Here is a tiny trained network, its code and every weight. The questions are about switching its units off for an input and a target symbol, where a switched-off unit gives its printed mean instead of its output.

import numpy as np


def w(rows, s, z=0):
    codes = np.array(rows[::2]) - 128.0
    scale = np.full(codes.shape[1], s)
    scale[-1] = z or s
    return codes * scale


def f(y):
    return np.maximum(y, 0)


def softmax(a):
    e = np.exp(a - a.max(-1, keepdims=True))
    return e / e.sum(-1, keepdims=True)


def log_softmax(a):
    a = a - a.max(-1, keepdims=True)
    return a - np.log(np.exp(a).sum(-1, keepdims=True))


def net(x, mask):
    ids = ['γηθλμφψω'.index(c) for c in x.split()]
    T = len(ids)
    res = E[ids] + P[:T]
    u = 0
    for l in range(2):
        q, k, v = (res @ M[l].T for M in (Q, K, V))
        z = softmax(np.where(np.tri(T) > 0, q @ k.T / 4**0.5, -1e9)) @ v
        res = res + np.where(mask[u], z, O[l][:, -1]) @ O[l][:, :-1]
        u += 1
        y = f(res @ A[l][:, :-1].T + A[l][:, -1])
        res = res + np.where(mask[u : u + 4], y, B[l][:, -1]) @ B[l][:, :-1]
        u += 4
    return log_softmax(res[-1] @ U[:, :-1].T + U[:, -1])


Q, K, V, O, A, B = {}, {}, {}, {}, {}, {}
E = w([
[84,75,106,201,177,203,62,166],'γ',
[154,81,137,174,151,244,60,192],'η',
[65,137,87,168,112,246,65,156],'θ',
[69,123,99,128,156,102,170,96],'λ',
[173,89,155,131,168,105,159,138],'μ',
[98,138,158,114,124,75,132,186],'φ',
[177,156,149,91,85,137,165,145],'ψ',
[176,128,126,123,128,153,180,78],'ω',
],0.013)
P = w([
[154,101,65,90,152,95,61,149],'0',
[113,77,116,26,143,207,97,116],'1',
[135,186,113,72,209,187,119,163],'2',
[146,204,70,150,173,85,131,187],'3',
[100,35,114,179,84,82,119,150],'4',
[52,69,187,96,114,227,140,97],'5',
[85,249,185,141,232,224,171,159],'6',
[209,131,2,140,108,125,77,187],'7',
[84,56,176,254,25,108,184,135],'8',
[72,123,245,193,84,210,199,98],'9',
[156,200,98,133,207,134,144,168],'10',
[198,126,25,188,101,120,127,176],'11',
],0.0094)
Q[0] = w([
[122,183,87,176,196,240,99,201],'0.h0',
[164,146,60,172,115,95,153,163],'0.h0',
[156,185,114,3,215,48,155,116],'0.h0',
[154,179,168,13,151,23,204,57],'0.h0',
],0.014)
K[0] = w([
[141,167,159,243,81,93,195,124],'0.h0',
[103,10,123,145,12,117,123,106],'0.h0',
[183,118,17,94,122,91,79,151],'0.h0',
[143,111,19,90,166,133,56,151],'0.h0',
],0.012)
V[0] = w([
[206,142,87,122,111,148,164,2],'0.h0',
[96,122,60,154,165,118,152,47],'0.h0',
[83,131,206,186,109,141,131,145],'0.h0',
[49,105,75,225,214,162,126,59],'0.h0',
],0.0088)
O[0] = w([
[129,151,115,209,107,183,163,255,14],'0.h0',
[115,119,131,88,106,130,157,242,131],'0.h0',
[146,93,82,114,121,117,86,103,149],'0.h0',
[110,80,130,45,130,131,94,226,253],'0.h0',
],0.009,0.0038)
A[0] = w([
[83,97,128,106,165,140,249,191,231],'0.n0',
[117,75,36,127,145,26,210,122,249],'0.n1',
[123,60,172,73,124,82,253,80,255],'0.n2',
[141,229,142,76,238,109,146,135,179],'0.n3',
],0.0059,0.0042)
B[0] = w([
[162,113,170,86,106,129,164,240,253],'0.n0',
[216,153,138,127,54,47,104,147,227],'0.n1',
[145,144,255,111,87,114,115,70,246],'0.n2',
[187,164,85,40,176,135,122,42,205],'0.n3',
],0.007,0.0061)
Q[1] = w([
[201,238,44,31,254,122,205,139],'1.h0',
[220,166,50,187,50,31,129,175],'1.h0',
[126,89,197,109,134,116,76,139],'1.h0',
[215,90,37,93,69,92,65,109],'1.h0',
],0.007)
K[1] = w([
[202,136,5,178,69,52,66,160],'1.h0',
[144,1,154,156,2,131,146,98],'1.h0',
[79,135,107,120,168,180,125,121],'1.h0',
[58,66,181,189,53,116,86,143],'1.h0',
],0.0083)
V[1] = w([
[75,229,98,74,26,143,143,127],'1.h0',
[2,149,40,150,121,59,96,140],'1.h0',
[122,158,134,128,128,9,164,135],'1.h0',
[147,55,153,185,185,59,124,163],'1.h0',
],0.0071)
O[1] = w([
[188,199,57,112,2,165,82,121,136],'1.h0',
[109,76,186,116,33,181,62,128,2],'1.h0',
[106,140,188,142,46,104,189,135,112],'1.h0',
[72,99,218,144,166,88,154,105,105],'1.h0',
],0.01,0.0069)
A[1] = w([
[136,132,137,111,101,145,164,255,167],'1.n0',
[95,122,99,233,187,182,130,144,91],'1.n1',
[177,172,141,165,116,91,220,85,250],'1.n2',
[141,145,68,178,110,183,89,136,14],'1.n3',
],0.0085,0.0023)
B[1] = w([
[170,53,98,219,116,156,195,55,254],'1.n0',
[208,186,213,65,3,103,104,136,175],'1.n1',
[26,148,125,194,105,187,52,174,251],'1.n2',
[82,106,212,157,158,83,169,82,172],'1.n3',
],0.0081,0.01)
U = w([
[134,95,207,98,156,89,133,131,58],'γ',
[142,128,64,144,212,81,156,1,209],'η',
[188,170,93,55,88,125,91,184,253],'θ',
[154,113,188,126,64,120,190,131,143],'λ',
[35,110,184,160,179,131,130,194,40],'μ',
[120,154,217,155,70,110,90,72,32],'φ',
[94,148,49,142,137,182,44,175,136],'ψ',
[126,101,34,162,200,171,145,156,141],'ω',
],0.007,0.0024)

Each question gives the input, a string of symbols that net reads in full, and the target symbol t.
The units are the heads (4 rows each of Q, K, V and O) and the neurons (one row each of A and B). Each row of codes is followed by its name. A weight is (code - 128) times the scale printed after its matrix; where a second scale follows, it is the last column's (O, A, B and U).
mask holds one flag per unit, layer by layer, with each layer's heads first. A switched-off unit (its flag False) gives its mean, the last column of its rows in O or B, instead of its output. The means were averaged over made-up inputs and are rounded, as every weight is.
A unit's drop is (log p(t) with every unit on - log p(t) with that unit switched off) / (log p(t) with every unit on - log p(t) with every unit switched off).
The circuit of an input: a set's keep is (log p(t) with only the set's units on - log p(t) with every unit switched off) / (log p(t) with every unit on - log p(t) with every unit switched off). Starting from all 10 units, units are removed one at a time, each time the one whose removal leaves the highest keep (on an exact tie, the one counted first), for as long as the keep stays at least 0.8.
units of the circuit, in order: the units of the circuit, biggest drop first
unit that matters most: the unit with the biggest drop
k most important neurons: the k neurons with the biggest drops, biggest first
k most important neurons of layer l: the k neurons of layer l with the biggest drops, biggest first
input θ λ ω γ φ λ γ θ λ μ, target γ: unit that matters most -> 0.h0
input λ φ λ ω ω φ η μ λ γ λ, target μ: units of the circuit, in order -> [1.h0; 1.n2; 0.h0]
input ψ η γ ψ μ ω, target γ: units of the circuit, in order -> [0.n2; 1.n0; 1.h0]
input θ λ λ φ θ θ φ λ λ μ ψ ω, target λ: units of the circuit, in order -> [1.h0; 0.n1]
input λ ψ φ λ, target λ: units of the circuit, in order -> [1.h0; 0.h0; 1.n0]
input ψ λ ω, target ψ: units of the circuit, in order -> [1.n2; 0.h0; 1.h0]
input λ φ η γ φ μ φ μ, target φ: units of the circuit, in order -> [1.h0; 0.h0; 1.n2]
input λ ψ λ ψ λ ω λ η, target λ: 3 most important neurons of layer 1 -> [1.n1; 1.n0; 1.n3]
input μ μ ψ ψ λ η η λ η η φ γ, target η: 2 most important neurons -> [1.n2; 0.n0]
input λ θ λ μ ψ θ, target φ: units of the circuit, in order -> [0.h0; 1.n1; 0.n0]
input γ γ φ η ω ψ ψ, target η: units of the circuit, in order -> [0.n3; 0.h0]
input φ μ η ω φ γ λ θ ω λ θ φ, target ω: 3 most important neurons -> [0.n2; 1.n0; 1.n1]
input θ φ θ, target η: 2 most important neurons -> [1.n3; 1.n2]
input μ λ μ λ γ φ θ μ η η λ μ, target η: units of the circuit, in order -> [0.h0]
input θ γ ψ ψ ψ θ ω λ γ, target λ: units of the circuit, in order -> [1.n1; 0.h0; 1.n0; 1.n2]
input μ θ ψ ψ φ, target θ: units of the circuit, in order -> [1.h0; 0.n1]
input γ φ η μ θ λ φ φ λ φ, target φ: units of the circuit, in order -> [0.h0; 0.n2]
input ω γ λ λ λ λ, target λ: units of the circuit, in order -> [0.h0; 1.n0; 0.n0; 1.h0]
input μ λ μ γ λ θ φ, target γ: 3 most important neurons -> [1.n2; 0.n3; 0.n2]
input φ φ η φ ψ μ η μ ω ω γ, target λ: 2 most important neurons -> [1.n1; 1.n0]
input θ λ γ φ ω μ μ, target φ: 2 most important neurons -> [0.n3; 1.n2]
input η θ λ γ θ μ ω γ ψ η ω φ, target ψ: 2 most important neurons of layer 0 -> [0.n2; 0.n1]
input ω η μ, target ω: 2 most important neurons -> [1.n0; 0.n0]
input η γ θ θ λ, target γ: 3 most important neurons of layer 0 -> [0.n1; 0.n2; 0.n3]
input λ λ ω λ ψ φ μ μ γ μ, target μ: 2 most important neurons of layer 0 -> [0.n2; 0.n0]
input ω ω λ φ φ θ, target η: 2 most important neurons -> [0.n0; 1.n2]
input θ μ γ λ, target θ: 2 most important neurons of layer 0 -> [0.n3; 0.n1]
input λ η μ, target λ: 2 most important neurons -> [1.n0; 0.n1]
input ψ γ μ λ ω, target γ: 2 most important neurons of layer 1 -> [1.n0; 1.n2]
